Look-ups in named tables: a row name and a column name give one cell, copied from the table.

Figagi
|  | Zef | Mumasag | Leluf | Vefe | Kat | Zes | Kapina | Kof | Rek | Mizu |
|---|---|---|---|---|---|---|---|---|---|---|
| Nal | 141 | 145 | 118 | 131 | 125 | 236 | 65 | 148 | 224 | 124 |
| Dep | 164 | 175 | 148 | 113 | 173 | 158 | 48 | 130 | 225 | 114 |
| Duboto | 166 | 179 | 149 | 114 | 175 | 150 | 61 | 131 | 217 | 118 |
| Deforaf | 147 | 148 | 127 | 122 | 134 | 235 | 47 | 141 | 236 | 118 |
| Demor | 142 | 144 | 124 | 143 | 122 | 230 | 90 | 150 | 210 | 139 |
| Zusated | 159 | 165 | 142 | 109 | 165 | 197 | 30 | 134 | 241 | 114 |
| Nup | 150 | 160 | 135 | 114 | 142 | 218 | 29 | 136 | 240 | 114 |

Zef of Zusated is 159
Vefe of Nal is 131
Vefe of Duboto is 114
Kapina of Deforaf is 47
Zef of Demor is 142
Leluf of Duboto is 149
Zef of Dep is 164
Mumasag of Dep is 175
Kof of Dep is 130
Kat of Deforaf is 134
Vefe of Dep is 113
Zef of Nup is 150
Vefe of Zusated is 109
Zef of Deforaf is 147
Rek of Nal is 224
Zes of Duboto is 150
Leluf of Demor is 124
Kof of Zusated is 134

Table Vodunef
	Galutif	Zega	Gede	Dazi	Norab	Pap	Zolub	Nok	Ludus
Putuv	144	61	108	96	91	113	110	146	115
Giz	123	102	135	106	199	86	122	138	33
Beruvi	148	76	111	95	120	110	115	143	87
Lub	115	88	97	110	45	129	100	111	162
Lizil	76	149	113	117	145	94	113	80	88
Zel	94	135	122	115	182	88	123	106	58
Gusatu	118	101	91	114	31	139	102	104	177
Zevizo	70	148	112	118	123	100	108	74	107
Fep	149	60	114	94	123	106	110	152	80
Posa	93	144	86	124	25	139	107	72	205

Gede of Giz = 135
Dazi of Fep = 94
Norab of Putuv = 91
Nok of Lizil = 80
Ludus of Lizil = 88
Norab of Posa = 25
Pap of Putuv = 113
Dazi of Beruvi = 95
Norab of Beruvi = 120
Pap of Posa = 139
Gede of Beruvi = 111
Pap of Beruvi = 110
Galutif of Putuv = 144
Ludus of Posa = 205
Norab of Gusatu = 31
Nok of Beruvi = 143

Table Sufoz
|  | Sabo | Sep | Bufazif |
|---|---|---|---|
| Luvuvav | 46380 | 51919 | 58757 |
| Lasa | 26499 | 18889 | 63319 |
| Geru | 42486 | 25922 | 47277 |
| Ranezom | 55640 | 56355 | 47765 |
| Romos | 77245 | 72261 | 34387 |
| Subut | 57353 | 52393 | 45464 |
| Memanuv | 60448 | 59447 | 42965 |
| Nir | 61929 | 64374 | 48898 |
| Mavano | 89699 | 86473 | 30048 |
| Ritafot | 64560 | 62094 | 42411 |
| Divelo | 61474 | 60344 | 46979 |

Sep of Mavano: 86473
Sabo of Divelo: 61474
Sabo of Memanuv: 60448
Sabo of Lasa: 26499
Sabo of Geru: 42486
Sabo of Mavano: 89699
Bufazif of Divelo: 46979
Sep of Luvuvav: 51919
Sep of Geru: 25922
Bufazif of Luvuvav: 58757
Bufazif of Subut: 45464
Bufazif of Ritafot: 42411
Bufazif of Nir: 48898
Bufazif of Romos: 34387
Bufazif of Lasa: 63319
Sep of Nir: 64374

Table Famolop
         Sem  Bezo  Til  Pivoban  Tev  Luso
Pugeru    43    92   94      119  144    32
Gizu      36    85   90      113  136    26
Kotag     97   142  194      228  115   109
Garuge    93   140  190      224  119   104
Virobiv   97   142  186      221  124   105
Vup      101   143  183      219  128   107
Kob       45    93   93      118  145    33

What is the Til of Virobiv in Famolop?
186
What is the Luso of Virobiv in Famolop?
105
What is the Til of Kotag in Famolop?
194
What is the Sem of Garuge in Famolop?
93
What is the Til of Gizu in Famolop?
90
What is the Pivoban of Vup in Famolop?
219
What is the Tev of Garuge in Famolop?
119
Which row has the largest Luso? Kotag

Table Nam
	Paferi	Lafa
Sikul	203	234
Sefiga	220	152
Ran	239	63
Fozugat	233	91

Sikul, Lafa -> 234
Ran, Lafa -> 63
Fozugat, Paferi -> 233
Ran, Paferi -> 239
Sikul, Paferi -> 203
Sefiga, Paferi -> 220
Sefiga, Lafa -> 152
Fozugat, Lafa -> 91

Table Valeg
,Vatel,Bag,Gadi,Pipen
Ganokun,38.06,93.23,46.32,28.76
Boka,29.27,74.94,64.37,28.15
Bak,79.23,37.52,26.41,33.19
Fen,27.14,31.69,17.10,78.90
Buguved,84.01,33.41,25.23,12.61
Surizo,27.50,15.38,40.56,83.61
Lur,26.73,16.39,72.03,55.91
Sil,32.50,80.68,61.63,13.63
Bes,28.19,43.17,79.35,47.15
Tidu,83.55,31.74,27.84,21.98
Renu,28.42,45.60,94.39,39.87

Vatel of Bak is 79.23
Bag of Surizo is 15.38
Bag of Bes is 43.17
Bag of Boka is 74.94
Gadi of Buguved is 25.23
Gadi of Boka is 64.37
Vatel of Boka is 29.27
Gadi of Tidu is 27.84
Vatel of Lur is 26.73
Pipen of Renu is 39.87
Gadi of Fen is 17.10

